Here is a tiny trained network, its code and every weight. The questions are about switching its units off for an input and a target symbol, where a switched-off unit gives its printed mean instead of its output.

import numpy as np


def w(rows, s, z=0):
    codes = np.array(rows[::2]) - 128.0
    scale = np.full(codes.shape[1], s)
    scale[-1] = z or s
    return codes * scale


def f(y):
    return y / 2 * (1 + np.tanh(0.7978845608 * (y + 0.044715 * y**3)))


def softmax(a):
    e = np.exp(a - a.max(-1, keepdims=True))
    return e / e.sum(-1, keepdims=True)


def log_softmax(a):
    a = a - a.max(-1, keepdims=True)
    return a - np.log(np.exp(a).sum(-1, keepdims=True))


def net(x, mask):
    ids = ['αγδεζηλπφω'.index(c) for c in x.split()]
    T = len(ids)
    res = E[ids] + P[:T]
    u = 0
    for l in range(2):
        r = res
        for j in range(2):
            rows = slice(2 * j, 2 * j + 2)
            q, k, v = (r @ M[l][rows].T for M in (Q, K, V))
            z = softmax(np.where(np.tri(T) > 0, q @ k.T / 2**0.5, -1e9)) @ v
            o = O[l][rows]
            res = res + np.where(mask[u + j], z, o[:, -1]) @ o[:, :-1]
        u += 2
        y = f(res @ A[l][:, :-1].T + A[l][:, -1])
        res = res + np.where(mask[u : u + 16], y, B[l][:, -1]) @ B[l][:, :-1]
        u += 16
    return log_softmax(res[-1] @ U[:, :-1].T + U[:, -1])


Q, K, V, O, A, B = {}, {}, {}, {}, {}, {}
E = w([
[155,188,251,55,167,182,141,147],'α',
[99,139,60,214,221,152,122,166],'γ',
[91,196,106,160,186,90,252,114],'δ',
[45,73,147,3,155,112,105,223],'ε',
[235,40,61,139,102,69,106,127],'ζ',
[165,71,149,16,140,237,96,169],'η',
[140,152,59,53,100,58,83,101],'λ',
[164,163,157,128,32,101,206,186],'π',
[117,60,232,209,95,126,120,16],'φ',
[171,227,94,150,157,130,127,16],'ω',
],0.017)
P = w([
[170,129,175,141,133,1,36,182],'0',
[142,135,110,158,154,63,87,160],'1',
[162,133,137,156,126,104,107,138],'2',
[145,114,127,128,148,72,131,117],'3',
[158,120,121,141,124,107,155,118],'4',
[131,152,119,143,84,156,126,134],'5',
[139,147,120,138,90,156,143,125],'6',
[152,127,122,134,115,129,176,103],'7',
[146,142,105,139,84,165,161,118],'8',
[141,133,110,126,98,153,165,108],'9',
[153,113,117,120,123,128,182,84],'10',
[140,118,124,102,136,121,155,79],'11',
],0.0081)
Q[0] = w([
[223,128,109,103,119,73,70,173],'0.h1',
[94,124,103,41,71,166,189,44],'0.h1',
[25,132,142,19,15,76,202,159],'0.h2',
[120,3,132,6,42,155,242,176],'0.h2',
],0.0045)
K[0] = w([
[111,121,84,60,117,138,224,153],'0.h1',
[44,30,211,186,76,161,194,102],'0.h1',
[1,53,181,165,106,129,142,90],'0.h2',
[131,73,202,172,103,108,106,135],'0.h2',
],0.0077)
V[0] = w([
[3,41,220,208,49,105,76,46],'0.h1',
[217,129,105,116,189,161,118,125],'0.h1',
[138,116,199,154,165,97,41,115],'0.h2',
[31,68,130,139,58,117,182,105],'0.h2',
],0.0046)
O[0] = w([
[149,127,110,86,124,165,155,4,252],'0.h1',
[153,119,107,168,134,117,141,113,143],'0.h1',
[116,69,141,94,135,94,134,123,236],'0.h2',
[121,134,186,140,114,136,151,159,104],'0.h2',
],0.012,0.0041)
A[0] = w([
[138,167,48,128,165,180,186,37,37],'0.n1',
[245,37,162,83,181,152,169,177,180],'0.n2',
[103,155,45,26,77,66,110,149,74],'0.n3',
[94,51,153,162,238,153,84,251,119],'0.n4',
[57,195,130,133,156,163,180,179,64],'0.n5',
[100,188,122,217,203,44,116,105,80],'0.n6',
[104,135,185,34,82,159,158,115,77],'0.n7',
[113,73,133,70,160,221,166,131,73],'0.n8',
[136,60,192,167,120,76,126,179,110],'0.n9',
[132,117,111,170,161,124,123,125,7],'0.n10',
[11,122,120,177,152,134,209,98,97],'0.n11',
[209,131,116,85,3,53,200,114,171],'0.n12',
[148,163,104,141,111,201,78,79,118],'0.n13',
[112,167,129,134,142,62,111,110,137],'0.n14',
[117,99,188,100,178,65,136,240,21],'0.n15',
[142,93,100,178,110,164,176,206,4],'0.n16',
],0.0074,0.0042)
B[0] = w([
[234,111,115,29,149,152,54,161,204],'0.n1',
[87,174,86,112,93,148,24,134,248],'0.n2',
[129,165,107,121,90,73,238,171,145],'0.n3',
[198,136,136,98,47,228,126,137,183],'0.n4',
[205,106,93,130,205,124,188,130,127],'0.n5',
[190,220,106,131,63,255,83,131,146],'0.n6',
[51,77,98,128,193,90,61,183,207],'0.n7',
[105,202,75,98,169,143,83,167,210],'0.n8',
[126,175,121,165,168,178,77,208,143],'0.n9',
[148,103,155,118,139,193,141,106,118],'0.n10',
[230,171,80,152,184,206,158,174,142],'0.n11',
[58,146,155,165,147,55,93,223,194],'0.n12',
[145,108,114,77,159,35,165,66,176],'0.n13',
[123,167,85,107,2,180,242,120,135],'0.n14',
[151,138,121,163,158,224,157,175,159],'0.n15',
[221,170,236,66,139,230,70,179,129],'0.n16',
],0.0066,0.011)
Q[1] = w([
[26,105,123,50,115,125,61,106],'1.h1',
[148,128,153,16,253,156,55,141],'1.h1',
[166,187,206,127,69,65,183,119],'1.h2',
[151,187,86,156,1,132,106,95],'1.h2',
],0.0085)
K[1] = w([
[130,11,182,87,19,81,139,138],'1.h1',
[154,11,174,111,117,178,180,56],'1.h1',
[146,48,213,185,152,99,155,95],'1.h2',
[206,146,128,175,2,96,120,95],'1.h2',
],0.0076)
V[1] = w([
[184,240,186,47,126,133,64,160],'1.h1',
[189,156,101,75,149,112,112,180],'1.h1',
[96,1,110,92,188,118,173,108],'1.h2',
[231,153,172,89,132,96,100,184],'1.h2',
],0.0055)
O[1] = w([
[76,121,112,168,176,93,105,98,219],'1.h1',
[2,154,97,32,178,64,32,183,142],'1.h1',
[102,191,111,198,112,144,133,124,45],'1.h2',
[213,160,153,118,71,71,203,86,254],'1.h2',
],0.0084,0.005)
A[1] = w([
[180,220,75,211,75,132,135,181,68],'1.n1',
[147,210,132,59,135,211,179,139,77],'1.n2',
[207,169,117,214,101,134,205,45,37],'1.n3',
[89,142,143,124,133,143,43,136,120],'1.n4',
[141,187,129,94,101,194,113,67,157],'1.n5',
[137,156,88,91,109,96,98,128,59],'1.n6',
[99,111,191,182,145,151,69,118,65],'1.n7',
[103,181,159,204,60,136,250,116,1],'1.n8',
[112,113,148,184,12,107,173,172,150],'1.n9',
[98,73,254,190,184,43,83,158,137],'1.n10',
[136,169,157,189,74,48,66,82,120],'1.n11',
[165,178,248,186,45,99,217,151,212],'1.n12',
[74,54,152,173,152,228,123,210,125],'1.n13',
[211,114,156,157,121,156,188,194,37],'1.n14',
[177,151,120,133,233,120,165,65,161],'1.n15',
[31,176,166,111,163,110,162,180,32],'1.n16',
],0.0086,0.0041)
B[1] = w([
[103,31,126,110,225,130,120,140,151],'1.n1',
[150,97,197,147,222,32,79,90,232],'1.n2',
[17,71,78,115,120,103,139,87,198],'1.n3',
[148,112,100,137,85,143,173,135,234],'1.n4',
[150,109,146,234,55,147,174,164,251],'1.n5',
[121,169,106,104,97,128,140,129,203],'1.n6',
[150,148,127,65,152,147,214,102,135],'1.n7',
[251,121,144,96,228,132,148,130,127],'1.n8',
[55,168,200,105,110,154,76,49,146],'1.n9',
[192,124,127,64,139,163,82,157,180],'1.n10',
[211,173,88,135,116,110,159,101,170],'1.n11',
[40,177,123,215,126,121,109,214,149],'1.n12',
[163,130,92,109,10,157,202,176,184],'1.n13',
[27,177,123,102,199,188,1,106,144],'1.n14',
[77,176,112,206,134,195,147,166,224],'1.n15',
[170,72,207,171,162,156,213,79,169],'1.n16',
],0.0074,0.012)
U = w([
[115,140,190,132,103,128,71,153,198],'α',
[132,88,102,112,186,168,112,171,60],'γ',
[187,226,89,108,125,177,163,153,46],'δ',
[39,154,94,42,105,216,92,148,147],'ε',
[162,66,106,128,130,76,92,173,58],'ζ',
[189,92,125,155,121,194,90,172,106],'η',
[98,140,133,57,110,95,148,133,136],'λ',
[152,102,119,91,141,151,193,192,129],'π',
[177,83,213,1,156,143,92,61,253],'φ',
[99,66,109,155,104,132,109,149,219],'ω',
],0.0078,0.0042)

Each question gives the input, a string of symbols that net reads in full, and the target symbol t.
The units are the heads (2 rows each of Q, K, V and O) and the neurons (one row each of A and B). Each row of codes is followed by its name. A weight is (code - 128) times the scale printed after its matrix; where a second scale follows, it is the last column's (O, A, B and U).
mask holds one flag per unit, layer by layer, with each layer's heads first. A switched-off unit (its flag False) gives its mean, the last column of its rows in O or B, instead of its output. The means were averaged over made-up inputs and are rounded, as every weight is.
A unit's drop is (log p(t) with every unit on - log p(t) with that unit switched off) / (log p(t) with every unit on - log p(t) with every unit switched off).
The circuit of an input: a set's keep is (log p(t) with only the set's units on - log p(t) with every unit switched off) / (log p(t) with every unit on - log p(t) with every unit switched off). Starting from the 12 units with the biggest drops (on a tie, the unit counted first), units are removed one at a time, each time the one whose removal leaves the highest keep (on an exact tie, the one counted first), for as long as the keep stays at least 0.8.
units of the circuit, in order: the units of the circuit, biggest drop first
unit that matters most: the unit with the biggest drop
k most important neurons: the k neurons with the biggest drops, biggest first
top k neurons in layer l: the k neurons of layer l with the biggest drops, biggest first
which heads matter: for each layer, one digit per head in row order, 1 if its drop is at least 0.15 and else 0, layers parted by /
drop of u: that unit's drop, to one decimal
input ω γ δ η φ φ ε η ζ η δ, target γ: which heads matter -> 10 / 10
input φ η π, target π: top 2 neurons in layer 0 -> 0.n9; 0.n15
input ε λ φ δ φ ε, target π: 4 most important neurons -> 0.n7; 1.n16; 1.n13; 0.n1
input α γ α φ ω, target ω: most important neuron -> 0.n1
input λ η γ, target η: units of the circuit, in order -> 0.n6; 0.n4; 0.h1
input η φ η ω, target ω: 3 most important neurons -> 1.n3; 0.n1; 1.n5
input φ φ ε, target π: which heads matter -> 11 / 01
input π φ η α α, target α: top 2 neurons in layer 0 -> 0.n8; 0.n1
input φ λ λ λ, target λ: 3 most important neurons -> 1.n9; 0.n3; 1.n5
input φ η ω δ, target δ: 4 most important neurons -> 0.n1; 0.n11; 1.n15; 1.n3
input π φ η, target η: top 2 neurons in layer 0 -> 0.n1; 0.n2
input δ λ η π α, target φ: which heads matter -> 10 / 11
input η ω π, target α: 3 most important neurons -> 1.n12; 0.n8; 1.n9
input η λ η λ ζ γ, target η: 2 most important neurons -> 0.n6; 0.n4
input ε η η, target ε: units of the circuit, in order -> 1.h1
input φ η η η, target η: 2 most important neurons -> 0.n2; 0.n4
input ε γ λ η η δ φ π α, target α: which heads matter -> 00 / 10
input η π η γ ε η λ φ, target φ: top 2 neurons in layer 1 -> 1.n5; 1.n10
input η φ η, target φ: top 3 neurons in layer 1 -> 1.n15; 1.n2; 1.n12
input η λ α ω η, target ε: which heads matter -> 01 / 10
input η η ε η η η η φ η, target φ: unit that matters most -> 0.h1
input η η φ φ π, target α: top 2 neurons in layer 0 -> 0.n12; 0.n1
input η η φ π, target π: top 2 neurons in layer 1 -> 1.n16; 1.n13
input ε α η η η π α ω ε λ, target λ: drop of 1.n6 -> 0.0
input λ η η η η φ, target φ: drop of 1.h1 -> 0.6
input ω δ γ ε η η π η ω δ, target γ: drop of 0.n5 -> 0.1
input γ π α, target φ: unit that matters most -> 1.h1
